Small tables with named rows and columns. After each table, cells are looked up by row and column.

Furim =
	Kizavi	Betab	Pone	Gabuziv	Kivik	Lorole	Sakabo	Bef
Muze	55241	37786	60688	59368	48180	64281	40312	55990
Vidol	68846	20485	72445	50143	13771	94564	31516	49853
Dabel	61382	35274	52899	51245	51125	61981	37582	43712
Fab	59611	46131	63099	47861	26740	73374	51624	53466
Tiba	57060	43808	48819	52102	59739	52140	43570	45307
Rikotos	70474	31828	52472	39979	35642	72102	37937	33891
Keti	70846	36241	53368	36477	29378	74063	43241	34197

Vidol, Betab: 20485
Rikotos, Gabuziv: 39979
Tiba, Kivik: 59739
Tiba, Kizavi: 57060
Rikotos, Sakabo: 37937
Rikotos, Kivik: 35642
Keti, Lorole: 74063
Muze, Lorole: 64281
Keti, Betab: 36241
Fab, Kivik: 26740
Rikotos, Kizavi: 70474
Vidol, Gabuziv: 50143
Muze, Kivik: 48180
Dabel, Lorole: 61981
Vidol, Sakabo: 31516
Vidol, Pone: 72445
Fab, Sakabo: 51624
Keti, Gabuziv: 36477
Muze, Kizavi: 55241

Diziga
         Gogilo  Tam  Kobir  Nid  Gefu  Peg  Tuvul  Tiloti
Balori      143   38    188   71    57   33    138     154
Pev         147   29    217   64    53   26    141     158
Gozi        144   36    192   70    56   32    138     155
Zegipuf     142   39    184   72    57   34    137     153
Niro        141   41    181   73    58   35    137     152
Vuruze      145   34    201   68    55   30    139     156
Dip         148   27    223   63    52   25    142     159
Deriz       145   35    196   69    56   31    139     156
Zuf         140   42    177   74    58   36    137     152
Nup         148   25    229   61    52   23    142     159
Dil         147   30    211   66    54   27    140     158
Bome        146   32    206   67    55   28    140     157
Refif       148   22    236   59    51   22    143     160
Kanod       149   20    244   57    50   20    143     160

What is the Peg of Kanod in Diziga?
20
What is the Peg of Deriz in Diziga?
31
What is the Peg of Bome in Diziga?
28
What is the Gefu of Balori in Diziga?
57
What is the Gogilo of Bome in Diziga?
146
What is the Gefu of Niro in Diziga?
58
What is the Tiloti of Zegipuf in Diziga?
153
What is the Peg of Dil in Diziga?
27
What is the Peg of Nup in Diziga?
23
What is the Nid of Vuruze in Diziga?
68
What is the Gefu of Refif in Diziga?
51
What is the Peg of Balori in Diziga?
33
What is the Nid of Deriz in Diziga?
69
What is the Tam of Nup in Diziga?
25
What is the Peg of Niro in Diziga?
35

Table Lebon
fields: Forisu, Tafe, Fopas, Keze
Motub: [4, 166, 391, 298]
Vomepul: [358, 610, 195, -161]
Pivapo: [-446, 212, -233, 766]
Lol: [-206, -211, -723, -456]
Nepi: [337, -210, 377, -749]
Rol: [-548, -461, -446, 201]
Negemez: [-270, -841, 239, -69]
Mudi: [155, -530, -168, -990]
Gur: [-496, -185, -144, 585]

Lol, Tafe => -211
Pivapo, Tafe => 212
Mudi, Fopas => -168
Pivapo, Keze => 766
Motub, Tafe => 166
Vomepul, Tafe => 610
Gur, Keze => 585
Motub, Forisu => 4
Negemez, Tafe => -841
Which row has the largest Forisu? Vomepul

Godo.tsv
	Nogap	Tezola	Beku	Gumeke	Duva	Lok	Gepava	Sev	Zekipov	Bis
Pas	370	186	285	146	327	304	478	308	348	284
Rut	460	860	235	130	271	340	148	838	450	291
Borepu	369	342	413	547	282	266	302	305	322	323
Zif	240	754	404	196	387	326	539	471	291	299
Nazu	484	399	285	234	273	294	390	558	402	309
Bupur	441	497	248	36	312	327	417	590	421	289
Bugo	256	197	396	294	365	295	501	111	291	293
Repaba	399	303	359	134	350	298	660	354	372	314
Vozu	335	476	217	339	260	311	85	546	289	259
Laf	306	567	408	396	328	294	403	408	300	312

Duva of Bupur: 312
Duva of Borepu: 282
Zekipov of Zif: 291
Lok of Repaba: 298
Duva of Zif: 387
Lok of Nazu: 294
Duva of Nazu: 273
Tezola of Repaba: 303
Gepava of Rut: 148
Beku of Repaba: 359
Duva of Pas: 327
Lok of Rut: 340
Bis of Borepu: 323
Tezola of Pas: 186
Row with the largest Tezola: Rut

Ren =
,Tepil,Pari,Mar,Zep,Nuzimag,Pesane,Vomula,Bepip,Mipufi,Lezi
Voron,10175,57315,43132,30586,43553,54916,72486,39235,50221,50921
Zupap,49052,20794,33662,50119,65180,37048,26945,73214,35570,47124
Fuv,62457,53966,76900,48862,38742,72407,84106,38096,53259,53589
Pof,36373,26583,37785,62093,66148,37752,27479,70294,46353,27885
Muz,81311,63392,58967,57261,50574,30343,24427,46968,42668,69993
Nubobo,68893,29855,48218,28455,41256,24388,32022,71837,48984,46026
Nezesa,85263,59013,50942,41538,48334,31054,22104,60801,47103,37506
Poza,29703,24814,32528,66271,50503,22633,58710,41370,60250,37087
Ditis,40228,24662,36083,59240,67256,39489,25760,71602,42432,33232
Folu,87141,63673,50650,50106,53196,32252,20768,53715,41789,48283
Vam,30781,26148,27776,65398,50692,24494,61129,38737,59607,39432
Vif,44722,22480,33671,55295,66579,39808,25908,72646,37821,39779

Vif, Zep => 55295
Folu, Nuzimag => 53196
Nubobo, Tepil => 68893
Poza, Nuzimag => 50503
Nezesa, Zep => 41538
Vif, Nuzimag => 66579
Nezesa, Mipufi => 47103
Pof, Mipufi => 46353
Voron, Nuzimag => 43553

Korolos =
|  | Nefik | Vef | Giv | Losuz |
|---|---|---|---|---|
| Fip | 7.29 | 4.44 | 1.69 | 5.15 |
| Fufabur | 8.45 | 5.38 | 3.70 | 5.15 |
| Zed | 4.69 | 4.90 | 5.53 | 5.15 |
| Sepesog | 6.34 | 5.01 | 4.37 | 5.15 |
| Tuv | 6.92 | 5.00 | 3.93 | 5.15 |
| Lurofi | 4.48 | 6.00 | 9.11 | 5.15 |
| Zini | 6.13 | 5.40 | 5.68 | 5.15 |
| Vud | 5.61 | 5.49 | 6.28 | 5.15 |

Nefik of Fufabur: 8.45
Losuz of Zed: 5.15
Nefik of Tuv: 6.92
Giv of Fufabur: 3.70
Nefik of Vud: 5.61
Vef of Zini: 5.40
Losuz of Zini: 5.15
Vef of Vud: 5.49
Nefik of Zini: 6.13

Ropotud:
|  | Futuka | Kovadil | Favumu | Dek | Busemu | Rulav | Guz | Zigavav | Fopeli |
|---|---|---|---|---|---|---|---|---|---|
| Pomu | 7.930 | 3.938 | 4.092 | 7.402 | 6.306 | 6.684 | 6.143 | 5.630 | 4.641 |
| Gerene | 1.507 | 3.451 | 5.020 | 4.452 | 5.340 | 6.684 | 5.408 | 4.869 | 7.414 |
| Mut | 5.521 | 3.451 | 4.556 | 5.042 | 4.857 | 4.088 | 7.614 | 8.672 | 4.641 |
| Nadeg | 6.324 | 5.399 | 3.629 | 3.271 | 6.306 | 2.357 | 4.672 | 4.109 | 4.641 |

Pomu, Kovadil -> 3.938
Pomu, Dek -> 7.402
Mut, Favumu -> 4.556
Mut, Zigavav -> 8.672
Gerene, Kovadil -> 3.451
Mut, Dek -> 5.042
Pomu, Favumu -> 4.092
Pomu, Rulav -> 6.684
Pomu, Futuka -> 7.930
Mut, Busemu -> 4.857
Gerene, Favumu -> 5.020
Mut, Rulav -> 4.088
Mut, Guz -> 7.614
Gerene, Futuka -> 1.507
Row with the largest Zigavav: Mut

